[128 = 0]

[117  93 104 182 126 144  71 139  75 138 167 127 146 154 123 100 162 159
 106  82 124] : (34)/Dopin
[116 129 123 165 128 132 108 136  95 125 148 130 157 119 117  80 176 156
 104 109 101] : (45)/Rere
[ 49 115 119 207 121 147  85 135  91 154 161 125 134 129  84 102 175 129
 118  88  82] : (39)/soz
[108 130 105 146 117 136  88 109  75 136 141 123 161 137 111 119 160 160
 113 120  73] : (34)/Dopin
[ 96 117 100 169 132 135  80 143  92 154 154 132 150 140  99 114 176 167
 128  98  89] : (34)/Dopin
[112 121  99 168 126 143  87 130  69 150 167 126 154 136 119 114 166 117
 130 104  50] : (34)/Dopin
[104 117 105 177 153 141 136 125  76 144 165 125 166 134 110 113 152 142
 105  92  78] : (34)/Dopin
[ 96 127 101 190 113 159  82 135  66 145 154 123 154 127 122  93 163 147
 113  88  69] : (34)/Dopin
[117 146 110 185 139 135  48 148  87 141 173 136 150 135 124  98 187 170
 104 112  96] : (45)/Rere
[116 130 116 155 144 139  72 140  91 146 135 126 144 134 111  87 183 149
 105 110  85] : (45)/lela
[118 104 124 199 114 157  83 124  78 138 138 131 162 142  83  58 152 125
 118 102  93] : (39)/vaz
[110 115 134 203 125 139  77 150 103 144 143 119 162 135 104  94 207 173
 120  98  84] : (45)/Rere
[114 123 120 201 127 151  82 134  79 163 146 134 149 137  78  79 161 134
 124  87  95] : (39)/vaz
[103 122 128 162 127 134  90 142  92 147 132 138 151 122 147  87 186 149
 126 113  57] : (45)/Rere
[ 84 109 101 180 138 140  84 122  69 161 165 111 163 126 108 101 149 146
 123  97  88] : (34)/zuvin
[126 111 139 207 121 144  88 138 104 141 152 125 148 147  79 119 177 163
 121  87 104] : (39)/soz
[132 108 101 158 119 177  92 123  95 135 142 116 142 144 116  86 183 134
 107 123  92] : (45)/lela
[136 110 134 210 114 141  81 135  95 143 147 129 150 138 103 119 164 125
 117  90 101] : (39)/soz
[116 120 115 193 103 144  59 146  91 148 159 111 174 137  95 106 157 175
 114 104  91] : (34)/Dopin
[116 153 121 157 133 140  90 127  91 151 150 125 120 132 134  99 206 156
 113 113  95] : (45)/lela

[141 143 133 131 147 132 118 119 141 119 138 149 135 125 126 132 128 113
 133 142 130] : <53>/(41)
[141 136 144 110  97 134 122 129 123 132 111 149 138 126 106 119 136 113
 126 143 146] : <53>/(41)
[129 137 145 132 130 117 102 127 160 140 141 140 117 114 126 118 118 103
 130 151 139] : <53>/(41)
[141 127 131 118 120 123 112 145 130 133  69 128 121 130 111 126 139 122
 116 142 122] : <61>/(36)
[128 126 122 117 105 107 106 139 150 139  80 116 126 121  93 115 129 132
 130 148 146] : <61>/(36)
[133 130 135 138 124 127 112 153 140 135 113 136 121 123 130 126 133 115
 137 117 131] : <54>/(61)
[126 125 140 136 105 144 122 135 121 140 134 141 115 122 134 135 143 115
 158 144 154] : <55>/(38)
[120 117 138 130 124 144 139 142 110 133 122 132 118 128 139 123 132 113
 125 135 128] : <55>/(31)
[146 126 146 122 119 146 122 143 157 126  77 123 120 132 133 118 123 111
 138 130 126] : <54>/(50)
[133 110 130 129 119 146 116 149 157 129 123 125 122 145 143 135 133 125
 146 121 109] : <54>/(50)
[129 138 132 136 121 122 114 124 118 141 145 147 131 119 106 129 124 111
 139 135 153] : <53>/(41)
[142 127 144 115 114 138 121 134 136 122 120 128 116 127 149 130 132 111
 154 150 129] : <55>/(31)
[110 106 146 133 111 136 131 143 122 137 115 137 111 108 105 127 139 119
 129 143 123] : <55>/(31)
[158 127 139 124  99 140 122 137 156 116 116 140 129 135 130 135 133 116
 140 135 107] : <54>/(50)
[123 118 122 128 129 139  95 144 139 140 114 120 124 128 124 127 130 124
 139 118 130] : <54>/(51)
[133 125 135 132 148 139 140 119 123 136 120 133 116 121 132 141 142 128
 143 121 125] : <55>/(31)
[133 126 122 123 118 134 107 151 139 142  93 138 128 125 121 116 134 114
 149 112 144] : <54>/(61)
[133 137 142 143 103 122 119 115 134 122 132 148 141 133  86 120 120 109
 136 157 147] : <53>/(41)
[117 135 129 154 136 126 103 134 138 136 111 155 127 108 116 126 120  93
 135 120 153] : <53>/(59)
[130 129 131 121  98 133 113 136 164 124 110 124 130 135 117 129 129 116
 142 155  99] : <54>/(50)
[144 130 134 128 123 132 128 121 130 130 118 159 141 128  95 125 133 119
 136 134 140] : <53>/(41)
[134 125 135 118 130 141 112 125 149 132 122 151 136 117 131 122 134  91
 142 114 137] : <53>/(59)
[133 138 142 123 122 123 105 134 153 132 134 159 130 120 117 117 124  91
 152 141 166] : <53>/(41)
[113 114 139 134 146 125 126 144 129 146 116 129 117 117 126 124 132 113
 140 139 148] : <55>/(62)
[118 164 152 126 103 136 137 138 114 132 121 138 114 125 118 125 140 123
 156 166 134] : <55>/(31)
[130 141 130 121 131 124  83 120 163 139 127 145 136 123 106 123 128 107
 150 134 139] : <53>/(59)
[117 123 140 134 129 138 138 128 118 132 133 131 118 142 135 129 137 110
 146 128 158] : <55>/(38)
[108 123 131  96 105 141 115 153 140 128 105 108 126 138 122 136 134 126
 138 123 109] : <54>/(50)
[118 129 124 127 134 135 155 135 113 139 122 141 118 132 125 129 152 127
 164 134 143] : <55>/(62)
[113 133 145 130 139 139 124 128 120 145 131 138 119 125 140 129 151 139
 137 150 123] : <55>/(38)
[132 125 134 127 104 117 114 132 146 135 111 122 108 136 121 129 121 123
 127 136 121] : <61>/(52)
[130 139 136 131 110 128 103 132 134 135 128 142 129 124  93 132 131 111
 142 132  82] : <53>/(41)
[128 130 132 118 146 135  80 137 164 137 100 120 117 121 131 150 128 112
 130 126 107] : <54>/(51)
[134 138 142 131 123 134 107 132 143 151 138 166 128 121 110 132 130 112
 152 141 164] : <53>/(41)
[137 126 139 129 109 147 145 133 128 130 148 137 125 135 127 133 140 136
 139 137 116] : <55>/(31)
[128 133 134 129  96 130 116 143 148 134 118 141 132 127 114 120 133 112
 149 140 129] : <61>/(52)
[138 133 135 123 136 145 138 114 101 133 149 149 124 122 127 129 144 122
 151 131 133] : <55>/(38)
[117 109 132 130  94 118  90 151 157 142 118 120 128 135  94 138 128 128
 122 142 113] : <61>/(36)
[121 126 128 115 102 138 107 141 133 123  94 113 136 140  98 124 123 130
 126 140 109] : <61>/(36)
[122 137 117 115 111 115  44 149 188 148  81 139 151 122  92 117 116 109
 165 126 141] : <54>/(51)
[146 126 132 114 121 135 113 142 162 126  98 111 128 135 127 129 132 115
 143 130 115] : <54>/(61)
[141 126 133 120  91 121 143 142 115 132  79 135 122 130 119 131 118 111
 142 139 153] : <61>/(52)
[128 131 135 119 124 139 144 135 116 142 139 138 131 135 134 129 140 118
 129 148 122] : <55>/(62)
[112 140 137 124 110 139 145 117 131 117 127 130 125 144  92 130 137 119
 124 164 116] : <55>/(38)
[134 131 123 123 109 142 115 134 165 127 124 118 125 143 123 125 128 109
 130 123 104] : <54>/(50)

[115 109 112 132 113 115 126 121 140 132 149 117 114 134 134 117 123 146
 124 125 130] : N/(83)
[118 137 115 146  99 129 121 122 151 114  87 150 132 143 158 104 129 158
 108 128 108] : J/(84)
[125 115 120 133 112 130 125 121 139 126  99 142 138 126 135 113 132 142
 114 127 122] : J/(84)
[117 102 120 130 117 125 124 122 149 127 123 113 110 122 119 117 125 135
 126 124 134] : N/(83)
[132 128 110 137 112 126 122 119 177 106  94 131 118 169 164 119 114 155
 108 129  95] : J/(84)
[127  94 123 126 136 101 141 118 156 113 107  94 143 138 135 176 128 135
 126 117 118] : N/(83)
[129 127 123 129 120 127 123 124 136 118 104 124 130 135 141 126 132 135
 118 124 114] : J/(84)
[120 124 121 136 123 123 126 129 140 132 146 120 116 136 130 112 127 141
 117 127 119] : N/(83)
[126 152 109 154  99 131 124 123 195  73  73 110 119 157 169 126 116 141
 123 141  92] : N/(86)
[118 112 139 142 113 127 133 119 135 123  93 124 146 103 120 135 140 121
 131 125 138] : J/(84)
[126  88 123 120 126 111 129 121 154 127 108 102 134 124 124 145 126 126
 126 117 124] : N/(83)
[130 105 121 123 123 111 121 123 132 130 126 103 110 139 142 127 117 141
 134 125 128] : N/(86)
[130 109 120 118 124 129 120 120 134 139 114 140 136 140 143 120 125 139
 110 119 117] : J/(84)
[125 135 131 155 113 133 133 115 165  97  74 130 146 126 145 140 136 133
 119 134 110] : J/(84)
[122 100 110 128 108 127  94 132 123 155 156 144 113 144 129  78 123 155
 125 110 138] : N/(86)
[120 135 135 151 113 144 119 122 128 120 106 137 127 113 123 100 143 135
 123 134 126] : J/(88)
[114  98 115 138 114 113 126 125 155 126 129 108 126 127 131 131 125 134
 123 120 125] : N/(83)
[144 133 134 121 135 142 128 127 134 111  82 130 138 122 122 126 136 125
 124 131 120] : J/(88)
[122 127 123 142 108 141 117 126 135 130 109 152 136 124 132  96 135 138
 118 128 126] : J/(84)
[121 114 129 141 114 119 118 129 119 124 113 114 134 116 126 123 137 135
 138 123 138] : N/(86)
[123 108 128 111 138 118 131 123 137 126 126 100 116 127 119 141 128 133
 123 120 122] : N/(83)
[116 114 117 146  98 142 110 131 122 161 139 180 136 126 123  56 137 153
 106 125 136] : J/(84)
[118  97 117 151 110 122 125 107 163 125 126 114 117 129 132 120 128 139
 125 132 128] : N/(83)
[127  94 110 114 128 116 121 127 156 135 148 103 106 152 127 119 118 144
 121 120 125] : N/(83)
[114 157 122 166  93 142 124 125 169  92  76 140 123 133 154 101 130 147
 113 137 101] : J/(84)
[120 114 127 139 114 119 130 113 137 124 103 137 137 123 134 125 137 144
 118 124 123] : J/(84)
[122  97 120 146 117 118 125 112 137 130 123 122 131 128 130 129 138 145
 127 121 134] : N/(86)
[119  99 130 121 131 123 121 122 128 149 127 132 140 122 118 126 134 134
 118 107 134] : J/(84)
[127 122 121 124 126 122 131 131 151 121 127 110 116 144 132 124 116 130
 122 126 120] : N/(83)
